Here is a tiny trained network, its code and every weight. The questions are about switching its units off for an input and a class, where a switched-off unit gives its printed mean instead of its output.

import numpy as np


def w(rows, s, z=0):
    codes = np.array(rows[::2]) - 128.0
    scale = np.full(codes.shape[1], s)
    scale[-1] = z or s
    return codes * scale


def norm(h):
    return h / np.sqrt((h * h).mean(-1, keepdims=True) + 1e-5)


def f(y):
    return y / 2 * (1 + np.tanh(0.7978845608 * (y + 0.044715 * y**3)))


def log_softmax(a):
    a = a - a.max(-1, keepdims=True)
    return a - np.log(np.exp(a).sum(-1, keepdims=True))


def net(x, mask):
    res = np.array(x, float).reshape(1, 5) / 4 @ E
    u = 0
    for l in range(3):
        y = f(norm(res) @ A[l][:, :-1].T + A[l][:, -1])
        res = res + np.where(mask[u : u + 11], y, B[l][:, -1]) @ B[l][:, :-1]
        u += 11
    return log_softmax(norm(res)[-1] @ U[:, :-1].T + U[:, -1])


A, B = {}, {}
E = w([
[84,155,56,116,186,144],'x0',
[182,203,184,87,87,219],'x1',
[137,98,122,47,184,95],'x2',
[152,176,192,133,86,68],'x3',
[2,169,76,128,87,142],'x4',
],0.0022)
A[0] = w([
[113,84,91,142,3,75,47],'L0N1',
[38,236,135,94,86,102,138],'L0N2',
[180,58,92,81,212,163,78],'L0N3',
[61,72,120,195,97,156,34],'L0N4',
[157,74,63,146,183,55,57],'L0N5',
[58,138,226,29,77,44,98],'L0N6',
[150,163,34,114,136,185,234],'L0N7',
[180,156,175,109,20,175,154],'L0N8',
[113,140,88,167,99,128,154],'L0N9',
[29,146,29,148,156,124,200],'L0N10',
[117,115,99,182,43,140,10],'L0N11',
],0.004,0.0013)
B[0] = w([
[129,102,100,122,74,153,138],'L0N1',
[129,158,63,38,119,141,196],'L0N2',
[116,111,96,157,149,200,197],'L0N3',
[134,103,183,176,108,156,141],'L0N4',
[210,103,115,137,140,48,180],'L0N5',
[109,143,54,125,55,79,180],'L0N6',
[78,137,167,43,161,171,201],'L0N7',
[116,165,160,151,135,50,222],'L0N8',
[85,114,130,99,77,131,148],'L0N9',
[99,157,253,63,140,112,250],'L0N10',
[107,7,146,128,159,126,125],'L0N11',
],0.0037,0.0021)
A[1] = w([
[150,86,91,98,253,188,86],'L1N1',
[141,96,114,79,100,109,255],'L1N2',
[79,124,64,180,63,169,133],'L1N3',
[49,174,107,115,145,159,33],'L1N4',
[148,135,148,108,114,159,18],'L1N5',
[236,89,43,186,199,141,8],'L1N6',
[172,146,204,133,126,162,61],'L1N7',
[209,163,54,99,188,99,108],'L1N8',
[119,60,180,110,178,137,161],'L1N9',
[83,150,81,113,173,204,181],'L1N10',
[88,160,119,163,93,110,136],'L1N11',
],0.005,0.00097)
B[1] = w([
[131,105,89,185,68,147,252],'L1N1',
[194,185,80,181,137,99,180],'L1N2',
[104,46,183,32,84,65,132],'L1N3',
[174,134,161,74,142,154,179],'L1N4',
[102,115,107,163,68,116,122],'L1N5',
[200,114,77,62,74,69,223],'L1N6',
[104,176,173,85,131,95,168],'L1N7',
[171,4,177,190,90,128,189],'L1N8',
[107,150,83,196,132,88,194],'L1N9',
[83,168,121,78,99,148,202],'L1N10',
[160,93,149,60,124,203,148],'L1N11',
],0.0038,0.0021)
A[2] = w([
[185,169,170,134,98,155,104],'L2N1',
[98,69,150,161,111,123,118],'L2N2',
[124,134,38,120,142,219,39],'L2N3',
[186,179,169,104,57,162,249],'L2N4',
[110,125,102,136,170,51,222],'L2N5',
[76,16,74,76,131,151,206],'L2N6',
[89,63,170,167,101,121,126],'L2N7',
[125,128,135,136,254,56,120],'L2N8',
[178,115,163,150,105,93,201],'L2N9',
[57,144,144,93,53,155,216],'L2N10',
[113,103,130,144,198,229,6],'L2N11',
],0.0064,0.0017)
B[2] = w([
[36,108,185,145,186,1,171],'L2N1',
[137,85,150,40,115,151,138],'L2N2',
[106,212,132,185,203,246,147],'L2N3',
[52,92,127,140,160,110,253],'L2N4',
[102,141,85,118,69,169,176],'L2N5',
[146,179,207,185,131,76,203],'L2N6',
[135,74,207,17,140,252,145],'L2N7',
[80,23,93,181,137,205,152],'L2N8',
[158,210,143,147,178,155,205],'L2N9',
[237,105,76,159,135,158,252],'L2N10',
[206,165,9,198,171,29,132],'L2N11',
],0.004,0.0037)
U = w([
[252,54,89,216,117,78,143],'0',
[139,130,120,120,140,131,6],'1',
[144,49,237,75,66,194,129],'2',
[146,198,63,219,219,201,131],'3',
[144,163,66,77,26,51,134],'4',
[49,234,113,22,133,207,132],'5',
[101,207,246,176,177,34,135],'6',
[28,37,61,169,130,176,124],'7',
],0.013,0.015)

Each question gives the input, the list of numbers given to net, and the class t.
The units are the neurons (one row each of A and B). Each row of codes is followed by its name. A weight is (code - 128) times the scale printed after its matrix; where a second scale follows, it is the last column's (A, B and U).
mask holds one flag per neuron, layer by layer. A switched-off neuron (its flag False) gives its mean, the last column of its row in B, instead of its output. The means were averaged over made-up inputs and are rounded, as every weight is.
A unit's drop is (log p(t) with every unit on - log p(t) with that unit switched off) / (log p(t) with every unit on - log p(t) with every unit switched off).
The circuit of an input: a set's keep is (log p(t) with only the set's units on - log p(t) with every unit switched off) / (log p(t) with every unit on - log p(t) with every unit switched off). Starting from the 12 units with the biggest drops (on a tie, the unit counted first), units are removed one at a time, each time the one whose removal leaves the highest keep (on an exact tie, the one counted first), for as long as the keep stays at least 0.8.
units of the circuit, in order: the units of the circuit, biggest drop first
unit that matters most: the unit with the biggest drop
k most important neurons: the k neurons with the biggest drops, biggest first
top k neurons in layer l: the k neurons of layer l with the biggest drops, biggest first
drop when u is switched off: that unit's drop, to one decimal
input [-3,-1,4,-7,0], class 3: unit that matters most : L2N3
input [7,6,6,4,-6], class 6: units of the circuit, in order : [L2N10 L2N1]
input [-7,-1,-4,1,-1], class 2: top 4 neurons in layer 2 : [L2N7 L2N6 L2N2 L2N11]
input [-1,-3,-1,4,1], class 4: top 2 neurons in layer 1 : [L1N8 L1N2]
input [8,-3,-2,-8,4], class 3: top 4 neurons in layer 2 : [L2N11 L2N10 L2N6 L2N3]
input [-2,-8,4,7,0], class 0: units of the circuit, in order : [L2N8 L2N4]
input [3,-5,2,7,0], class 7: 3 most important neurons : [L2N8 L1N6 L2N5]
input [2,4,-7,3,0], class 6: 2 most important neurons : [L0N8 L2N1]
input [4,8,5,-6,3], class 3: 2 most important neurons : [L2N11 L2N3]
input [-8,-1,0,6,1], class 4: 3 most important neurons : [L0N6 L0N10 L2N6]
input [1,0,-2,3,-7], class 6: 4 most important neurons : [L2N10 L2N9 L2N1 L1N7]
input [6,-4,6,2,0], class 7: 2 most important neurons : [L2N8 L0N10]
input [2,2,-6,-4,-7], class 6: 3 most important neurons : [L2N10 L2N1 L1N7]
input [-7,-1,6,4,2], class 4: units of the circuit, in order : [L0N6]
input [6,-1,-8,3,-4], class 6: 3 most important neurons : [L0N6 L1N11 L1N8]
input [3,-7,-6,-7,8], class 5: top 2 neurons in layer 1 : [L1N8 L1N10]
input [4,-6,-5,-7,2], class 3: top 4 neurons in layer 1 : [L1N8 L1N4 L1N10 L1N7]
input [2,-4,-4,-5,3], class 2: 4 most important neurons : [L0N4 L2N7 L0N9 L2N9]
input [4,-5,4,7,4], class 4: 2 most important neurons : [L0N6 L0N2]
input [-2,2,-5,-5,-1], class 2: units of the circuit, in order : [L1N3]
input [6,-1,0,-7,6], class 5: 2 most important neurons : [L0N10 L1N10]
input [7,-1,7,-7,5], class 3: 2 most important neurons : [L2N11 L1N1]
input [7,-6,-7,-8,1], class 3: top 2 neurons in layer 2 : [L2N11 L2N6]
input [-2,6,6,-8,-4], class 3: drop when L2N3 is switched off : 0.5
